Below is a small trained network, with its code and all its weights. Each question gives an input and a class and asks what happens when units are switched off, that is, made to give their printed mean instead of their output.

import numpy as np


def w(rows, s, z=0):
    codes = np.array(rows[::2]) - 128.0
    scale = np.full(codes.shape[1], s)
    scale[-1] = z or s
    return codes * scale


def f(y):
    return np.maximum(y, 0)


def log_softmax(a):
    a = a - a.max(-1, keepdims=True)
    return a - np.log(np.exp(a).sum(-1, keepdims=True))


def net(x, mask):
    res = np.array(x, float).reshape(1, 4) / 4 @ E
    y = f(res @ A[0][:, :-1].T + A[0][:, -1])
    res = res + np.where(mask, y, B[0][:, -1]) @ B[0][:, :-1]
    return log_softmax(res[-1] @ U[:, :-1].T + U[:, -1])


A, B = {}, {}
E = w([
[255,91,184,74,195,129],'x0',
[71,84,190,174,199,6],'x1',
[138,202,10,100,236,95],'x2',
[212,175,114,178,58,34],'x3',
],0.0094)
A[0] = w([
[142,169,82,63,100,231,64],'n0',
[41,44,154,99,206,187,83],'n1',
[17,196,94,179,68,123,34],'n2',
[98,33,127,46,157,156,111],'n3',
[124,66,204,136,53,152,67],'n4',
[101,54,184,129,76,152,143],'n5',
[2,132,70,184,86,145,36],'n6',
[148,164,56,75,125,157,107],'n7',
[193,186,112,94,68,234,21],'n8',
[206,190,99,175,58,27,175],'n9',
[79,70,130,103,157,178,86],'n10',
[85,132,165,148,66,141,52],'n11',
[223,108,128,34,175,130,24],'n12',
[56,102,176,159,197,63,121],'n13',
[149,134,73,90,23,214,48],'n14',
[12,117,147,94,151,191,118],'n15',
[160,120,119,180,105,33,150],'n16',
[89,82,178,166,190,55,66],'n17',
[84,66,163,177,157,58,72],'n18',
[213,132,109,180,47,58,151],'n19',
[119,232,18,58,205,66,115],'n20',
[53,155,46,162,111,120,3],'n21',
[236,84,211,98,197,108,13],'n22',
[114,54,154,121,82,145,156],'n23',
[73,74,96,86,172,166,119],'n24',
[154,80,213,178,43,139,154],'n25',
[111,133,114,155,195,87,78],'n26',
[72,180,115,171,73,104,103],'n27',
[137,99,207,163,60,160,59],'n28',
[199,163,135,220,57,56,105],'n29',
],0.0085,0.0014)
B[0] = w([
[85,181,188,149,92,66,223],'n0',
[103,145,95,45,51,174,217],'n1',
[231,53,201,135,157,130,215],'n2',
[161,112,82,35,49,240,189],'n3',
[102,149,42,180,241,97,215],'n4',
[87,145,50,146,190,95,205],'n5',
[207,33,210,123,133,149,220],'n6',
[53,152,131,187,138,89,190],'n7',
[95,174,213,176,53,65,225],'n8',
[152,131,64,35,55,189,223],'n9',
[146,159,99,61,95,191,185],'n10',
[121,86,89,151,225,101,181],'n11',
[194,32,197,191,149,99,201],'n12',
[65,187,180,159,36,68,210],'n13',
[81,179,190,201,42,35,226],'n14',
[151,108,102,50,89,199,213],'n15',
[131,164,124,92,71,173,195],'n16',
[69,157,176,163,79,94,206],'n17',
[90,197,210,157,45,68,200],'n18',
[147,126,67,37,89,202,210],'n19',
[95,127,1,169,253,96,246],'n20',
[198,23,185,170,195,139,192],'n21',
[199,48,221,148,141,131,216],'n22',
[114,148,52,154,192,140,186],'n23',
[138,171,68,54,123,183,190],'n24',
[134,144,9,154,210,101,227],'n25',
[67,212,130,193,148,85,174],'n26',
[191,47,167,104,124,153,186],'n27',
[98,133,61,179,230,94,207],'n28',
[105,137,72,31,60,169,214],'n29',
],0.0062,0.012)
U = w([
[126,160,84,9,82,165,255],'0',
[98,161,53,198,224,111,110],'1',
[73,217,201,200,69,98,24],'2',
[205,14,194,154,152,132,136],'3',
],0.014,0.00077)

Each question gives the input, the list of numbers given to net, and the class t.
The units are the neurons (one row each of A and B). Each row of codes is followed by its name. A weight is (code - 128) times the scale printed after its matrix; where a second scale follows, it is the last column's (A, B and U).
mask holds one flag per neuron, in row order. A switched-off neuron (its flag False) gives its mean, the last column of its row in B, instead of its output. The means were averaged over made-up inputs and are rounded, as every weight is.
A unit's drop is (log p(t) with every unit on - log p(t) with that unit switched off) / (log p(t) with every unit on - log p(t) with every unit switched off).
The circuit of an input: a set's keep is (log p(t) with only the set's units on - log p(t) with every unit switched off) / (log p(t) with every unit on - log p(t) with every unit switched off). Starting from the 12 units with the biggest drops (on a tie, the unit counted first), units are removed one at a time, each time the one whose removal leaves the highest keep (on an exact tie, the one counted first), for as long as the keep stays at least 0.8.
circuit, biggest first: the units of the circuit, biggest drop first
most important unit: the unit with the biggest drop
top k neurons: the k neurons with the biggest drops, biggest first
drop when u is switched off: that unit's drop, to one decimal
input [-7,2,0,-6], class 3: most important unit	n6
input [7,-8,7,-1], class 2: circuit, biggest first	n8, n0
input [-8,-6,6,-4], class 3: circuit, biggest first	n6, n21
input [-7,0,-7,-2], class 1: top 4 neurons	n4, n5, n25, n28
input [0,5,4,5], class 0: top 2 neurons	n9, n14
input [8,-7,3,-2], class 3: top 2 neurons	n12, n22
input [8,-6,8,-5], class 1: top 2 neurons	n20, n7
input [-3,7,1,8], class 0: top 2 neurons	n9, n29
input [-3,-8,7,-4], class 2: top 3 neurons	n0, n8, n14
input [2,0,-7,8], class 0: top 3 neurons	n29, n19, n9
input [0,-4,3,2], class 2: top 2 neurons	n25, n4
input [6,-4,6,-5], class 1: top 2 neurons	n20, n6
input [4,-3,2,-2], class 3: top 2 neurons	n12, n13
input [8,6,5,-4], class 3: circuit, biggest first	n22
input [-3,1,0,-6], class 0: drop when n8 is switched off	0.0
input [-1,0,-1,0], class 1: drop when n11 is switched off	-0.1
input [-7,2,-8,-1], class 1: drop when n25 is switched off	0.1
